Each row is followed by its class. Each block has new classes.
[ -7.1   3.0  -2.5  30.1  33.0  10.2  -6.6   3.2  18.5  -1.1  27.8   5.1
  -6.6 -11.1  20.5   2.5 -22.5  -1.4   6.3  -6.3 -18.0  -3.9  -9.4   4.9
 -29.7   3.8 -16.3 -13.4 -11.9  -8.4 -60.7 -14.7 -10.4  -4.7   6.6 -12.0
   3.8 -26.8  17.6  14.2  -8.0  -0.8 -11.2  -2.3] | <8>
[-11.6  -3.0 -11.2  44.4   1.3   9.3 -10.1  -4.9  12.9 -15.6  26.5   8.4
  -1.2 -11.2  20.2  16.8 -13.0  -1.4  11.8   8.8 -20.2  -3.0 -13.9   2.8
 -33.2   4.2  -8.4  -0.3  -3.6  -6.7 -46.9 -13.0 -19.3  -2.0  13.7 -10.5
   6.7 -33.2   8.6  -3.5   1.5  -3.6  -3.1   7.5] | <20>
[  3.7  -7.0 -19.0  12.3  30.7  10.7  -9.4  16.4   8.4 -16.8  29.4   5.6
  27.4   0.3  11.8  -5.0   2.8  17.2  14.2  12.0  -5.0   6.9 -24.3   3.2
 -58.1 -11.2  -2.5  -5.8  -7.2   2.7 -19.7 -17.8  -9.6  -6.7  20.3 -13.6
   3.7 -23.9   9.6 -42.9 -12.4   8.9 -11.6   6.7] | <15>
[ -8.4  -2.7  -2.8  42.8   9.8  12.1 -10.4   1.9  19.5  -3.9  49.0   4.5
 -11.7 -13.1  19.4   6.6 -16.0  10.7  14.5   3.4 -18.5  -2.1 -14.8   1.9
 -38.5   8.9 -15.8  -5.1  -7.8   1.8 -49.0 -16.4 -14.8  -9.6  11.3  -1.7
   4.7 -33.7   8.7  -4.9  -1.9   3.2  -6.7   7.2] | <8>
[ -3.2  -3.1  -6.3  31.4  -8.6   6.1 -11.6   1.8   5.1 -14.1  22.4   4.1
 -15.3  -5.7   2.2   8.6  -4.9  17.1   6.6   8.8  -1.1  -7.1 -17.7   7.0
 -29.9   5.0   0.3   4.1  -5.4   8.0  -7.7  -9.9 -16.5   0.3  18.0   6.0
  10.8 -32.1   6.2 -25.8   2.3   0.9  -2.8  10.0] | <11>
[  0.1  -4.3  -1.7  44.3 -10.1   1.4  -4.6  -1.9   9.0 -14.6  23.4   7.2
 -31.1   0.0 -14.6  -0.6  -8.9  14.9   7.0   4.6 -19.6  -9.5  -2.2  15.2
 -28.2  -1.9   9.7  -2.3  -2.8   5.5  -5.3 -11.0 -10.1  -5.9  -1.1   7.4
   3.1 -29.5   6.0 -25.4   3.1   5.9  -2.0   6.1] | <6>
[ -5.4   2.9  -2.2  20.5  20.6   6.8  -3.0  -6.2  10.1   1.4  12.7  -2.4
  -2.2  -7.1  24.3  13.0 -17.4   2.6   4.2  -1.7 -14.7  -0.8  -2.4   0.9
 -20.9  -0.6 -19.1  -7.2 -11.7  -3.0 -50.6  -4.3  -6.7  -2.2   2.9 -11.8
   2.7 -12.0   8.6  24.3  -2.7   2.4  -1.5  -7.4] | <8>
[ -4.2   2.9   6.1  26.7   9.9   6.4  -5.7 -13.8   8.1  -8.8  18.9   2.7
  -4.8 -10.9  25.0   0.9 -14.0   5.4   8.0  -3.9 -21.9  -3.0  -4.2   2.5
 -30.2   7.5 -16.3  -1.3 -12.4  -1.1 -44.4  -8.7 -24.6   0.9   6.2  -5.3
   5.2 -19.8   4.1  19.7   4.3  -2.8   4.6  -2.3] | <8>
[  0.0  -9.4 -31.1  40.1  -2.5  15.3  -9.1   6.8   9.1 -26.2  30.3  18.6
  -2.7  -1.8   6.2  37.4   9.1  20.3  23.1   6.1 -13.7   1.1 -17.5   4.5
 -55.7  -7.5  -3.0  -2.4   1.0  14.0 -24.8 -21.8 -20.0 -10.4  17.9 -20.4
   8.4 -27.5   7.7 -47.3   9.1  10.6 -26.3  14.7] | <20>
[ -5.5   1.9  12.6  47.3  -9.0  -0.3  -6.6 -11.4  13.3   0.4  17.4  -1.1
 -35.2  -6.7   0.7  -6.9 -23.5  -3.1  -1.9   1.8 -25.6 -13.8  -8.2  16.5
 -11.5  11.3   0.7  -3.8  -7.6  -1.1 -21.1  -5.6 -13.0  -3.5  -5.2  24.8
   5.7 -32.9   5.5  -6.7  -6.0  -0.2  14.7  -1.5] | <10>
[ -6.0   0.4  -5.2  24.8  21.9   8.6  -5.2  -5.0  14.0   2.2  15.5   6.2
  -6.5 -11.1  21.2   9.1 -14.6  -1.1   9.0  -4.5 -14.3   2.4  -4.9  -1.3
 -21.4   9.8 -15.3 -11.2  -9.3   0.8 -51.5  -8.4  -8.2  -2.8   6.7 -13.8
   6.0 -16.7   6.1  19.8  -5.5  -1.1  -3.6   3.4] | <8>
[ -9.2  -5.1 -22.3   5.1  46.7  17.4 -12.0  20.4  26.1 -11.3  32.7   5.1
  29.6 -14.0  15.0 -10.1 -22.1  11.0   6.5   3.2 -27.2   6.7 -25.6  -0.4
 -67.6  -1.0  -4.3  -9.1  -8.6 -13.0 -62.4  -5.8  -5.8   1.1  21.0  -5.8
   5.8 -31.0  11.3 -22.6 -10.4   1.9   9.3   6.5] | <0>
[ -2.4   9.2   2.6  11.1  44.5   9.6  -5.9   7.3  22.2  -3.8  37.5  -0.1
  33.4 -16.6  29.3 -31.0 -25.4   4.2  11.4  -1.0 -16.4   8.0 -12.0   5.7
 -55.8   0.4 -21.2  -9.8 -17.0 -15.7 -41.9  -0.3  -8.0   1.1  17.7   7.3
  -0.5 -35.1   9.1  -5.2  -9.7  -0.1   8.7  -3.5] | <15>
[ -0.4   1.7   2.5  27.0   4.4   6.5   8.3 -10.1  12.2  -6.1  10.6 -11.2
 -17.9  -6.3   0.0  -8.6 -18.9   8.9   2.9  -7.0 -23.0 -10.4  -7.9   3.5
 -14.9   1.3   5.8  -4.0  -8.4  18.2 -20.0  -5.7 -17.3  -1.3  -2.2   9.2
   2.5 -15.0   5.5  -6.0  -6.8   6.9  13.1   0.2] | <10>
[ -0.6   4.1 -25.9 -30.5  70.1  22.7   1.7  24.6  33.6   8.8   5.0  -0.8
  52.0 -16.7  22.9 -15.6 -16.6  -0.7   0.1  -9.2 -35.1  15.7 -26.8 -19.6
 -51.4   2.0  -5.7 -13.0  -2.1 -22.2 -68.7  -8.5  -6.1   4.4  16.0  -8.7
   3.6 -11.1  11.4   3.5 -15.3   0.0  24.3  -3.7] | <0>
[ -5.0  -0.7 -13.1  25.2   2.9   9.4  -3.5   3.1   4.1  -2.8  12.6  -0.1
  27.6 -10.3  15.3   6.2  -5.8 -12.4  11.1  -0.4 -20.4   4.6   1.6  -6.8
 -12.0   0.2  -8.1   4.1  -2.8 -23.3 -47.8  -4.1 -15.0  -1.1  14.2 -14.9
  -8.2 -11.0   3.7  19.7   3.3   0.0   0.8   0.1] | <20>
[-13.4   3.7  11.0  46.7  -2.8   3.2 -10.1  -0.1  11.2  -4.5  26.6   0.1
 -22.3 -12.5   5.2 -14.8 -22.7   8.0  -3.3  -2.5 -19.6 -13.5 -18.4  18.4
 -24.8  15.7  -2.3  -1.0  -4.8  -2.8 -28.5  -8.1 -15.3  -0.4   4.2  25.9
   8.0 -44.8   5.7  -8.7  -1.5  -3.7  11.2   1.2] | <6>

Each row is followed by its class. Each block has new classes.
[-25.0  -9.7  25.0   1.0  -2.0  25.8   8.3   3.9   8.1  19.0  -8.6   8.7
  28.6  10.0  -0.1  11.0   3.5   3.9 -20.8   5.6   6.4  14.2 -28.5 -12.7
  15.3 -11.0   2.0  -6.5  -8.4  -7.8 -20.0 -16.5 -18.0  10.2   2.1 -23.2
 -14.5  31.6   3.0  11.8 -16.7   2.6  -3.8   0.8] | [16]
[-27.5  -1.5  52.3   1.0   5.3  10.1   0.9 -16.9   1.8  -5.8  -9.0  -4.0
   9.9 -18.3   2.0  12.7   3.0   5.5 -11.4   5.6  11.8   9.2 -11.4  -4.1
   4.7   9.6   0.5  -3.2   6.6  10.4  -9.3   2.1 -18.7  12.8   5.2 -13.4
 -24.8   8.2   3.2   5.6 -14.3  -3.9  -4.7  -2.7] | [16]
[ -1.8   3.7 -17.6   0.8  -2.5  35.2   0.7  22.7   1.5   8.3  -2.7   9.9
  19.8   7.8  -7.9  17.0   1.6  -2.8   1.3   2.4   0.0   3.1 -64.4 -22.1
  16.2  -9.4   7.3   1.6   3.4   7.6   4.8  11.5 -17.6  -9.6 -11.5  -4.1
 -10.2  23.9  -6.9   7.3  -2.7   3.5   0.2  -2.8] | [16]
[ -4.2   2.4 -12.8  -1.8  -3.6  31.7   9.9  -1.0   1.3   4.4 -15.2   7.1
  12.7   8.8  -2.7  11.6   0.1   5.5 -28.8   3.9  -4.4   7.7 -57.0  -0.9
   0.7   7.0  41.1  -5.2   0.3   9.4 -26.1  -1.8  -6.2   5.9   6.9  -4.7
   1.5  -1.7   4.2   1.5   1.9   5.6   8.2  14.0] | [16]
[-16.2   2.5 -22.8  -1.9 -11.5  67.6  13.3  -2.0   0.5  -0.7   2.9  14.8
  15.5   8.9  -2.3  27.9  -2.7 -11.7 -44.2   9.7  -3.2   9.5 -97.4  -6.6
  24.9   2.9  12.3   3.9  -6.4   7.5  19.2 -10.3 -29.4 -11.6  -8.0  -8.7
  36.1   4.5   2.4 -10.4  -2.6   6.2  -2.7  -4.3] | [16]
[-31.6  11.8  16.6  12.1  -8.0  16.8   9.8 -11.9  -1.2 -19.9  11.5   8.8
   9.7  14.0  -2.0  15.9  10.2 -22.8   0.3 -13.3   0.8 -10.8   4.1   2.5
   5.3 -27.6  -0.8  15.7 -12.1  -3.9  12.3  -8.1  27.4 -20.4 -34.2  48.4
   6.2  19.2   9.0   3.7   4.2 -10.6  -1.6 -24.9] | [21]
[-22.3  10.1  -7.6   1.2 -16.2  35.0   9.7  -1.3  -4.5  -0.2   2.3  16.9
  19.5  -0.6  -4.1  19.8  -3.3 -10.7 -21.7   0.6   0.7   3.3 -53.0 -13.5
  16.2 -10.3  10.7   3.2  -9.0   4.1   7.6  -8.6 -18.5 -18.9 -16.1   2.6
  -4.3  22.3  -1.3  -3.5  -4.6  -7.6   0.4  -4.4] | [21]
[  0.3   2.2 -24.0   3.7  -2.6   1.0  -0.7   4.5   4.3   2.6  10.4   4.2
   0.7   6.3   3.3   2.4   3.7  -1.4   4.7  -7.0   5.7  -8.2  -5.7  -7.8
  -0.2  -5.4  -2.9   5.2  -4.1  -0.2   6.7  -4.4  -6.6 -14.0  -1.5   9.6
   7.7   5.4   2.8   3.1   2.3  10.7  10.6  -1.9] | [15]
[-13.2  10.8  -9.5   5.4   1.3  13.3   3.0  -1.3  -2.6 -17.6  -4.2   1.6
  -0.1  -3.2   3.7   8.5   4.6  -1.9  11.6   9.0  -2.1   5.4 -49.7  -2.1
  -6.9  -5.5  26.7   0.9   3.8  28.0  36.8   4.7  14.5 -16.7 -13.0  24.1
  -0.6  -5.8   6.4  -7.6   4.5  -2.0  -2.2   4.2] | [24]
[ 19.1   1.7 -52.8  -8.8   0.3  17.6   1.2  18.2  -2.0 -13.1 -12.4   5.9
  -2.8  -6.6   5.9  -7.3 -10.3   6.7  -4.2   1.9  -6.0   4.0 -38.6  -2.1
  -7.5   6.1  19.0   9.8  -2.0   6.3  13.9  -1.3   4.1  -3.0  -4.8   1.3
   7.7 -18.5   2.0 -18.0  20.2   5.5   8.9   1.7] | [24]
[ 10.7   3.9 -32.1  -0.5   4.1  -3.2  15.2  -3.1 -10.4 -31.7  -7.2   0.1
 -22.2 -12.7   8.9  -7.2 -11.7   3.4  31.1  -9.4   1.3  -0.1 -35.8  -0.9
 -19.1   2.7  28.8  -6.4   9.7  27.2   4.0   4.3  27.2 -20.6 -19.1  27.1
   9.6 -18.4  -5.1   9.5   8.5   4.9   5.8   5.0] | [24]
[-22.6   3.8  34.1   4.4  15.7  19.7   0.9  -2.3  -0.9   6.8  -7.8   6.5
  19.2   4.5   0.2  17.6   3.5  -4.9 -19.8   2.3   4.2   6.0 -30.8  -6.4
   9.2   4.1  -5.0  -0.8  -2.0   7.6 -11.5  -8.5 -22.6   8.4  -2.1  -5.0
  -7.7  11.1   4.0  10.2  -8.6   5.3 -13.0  -3.9] | [16]
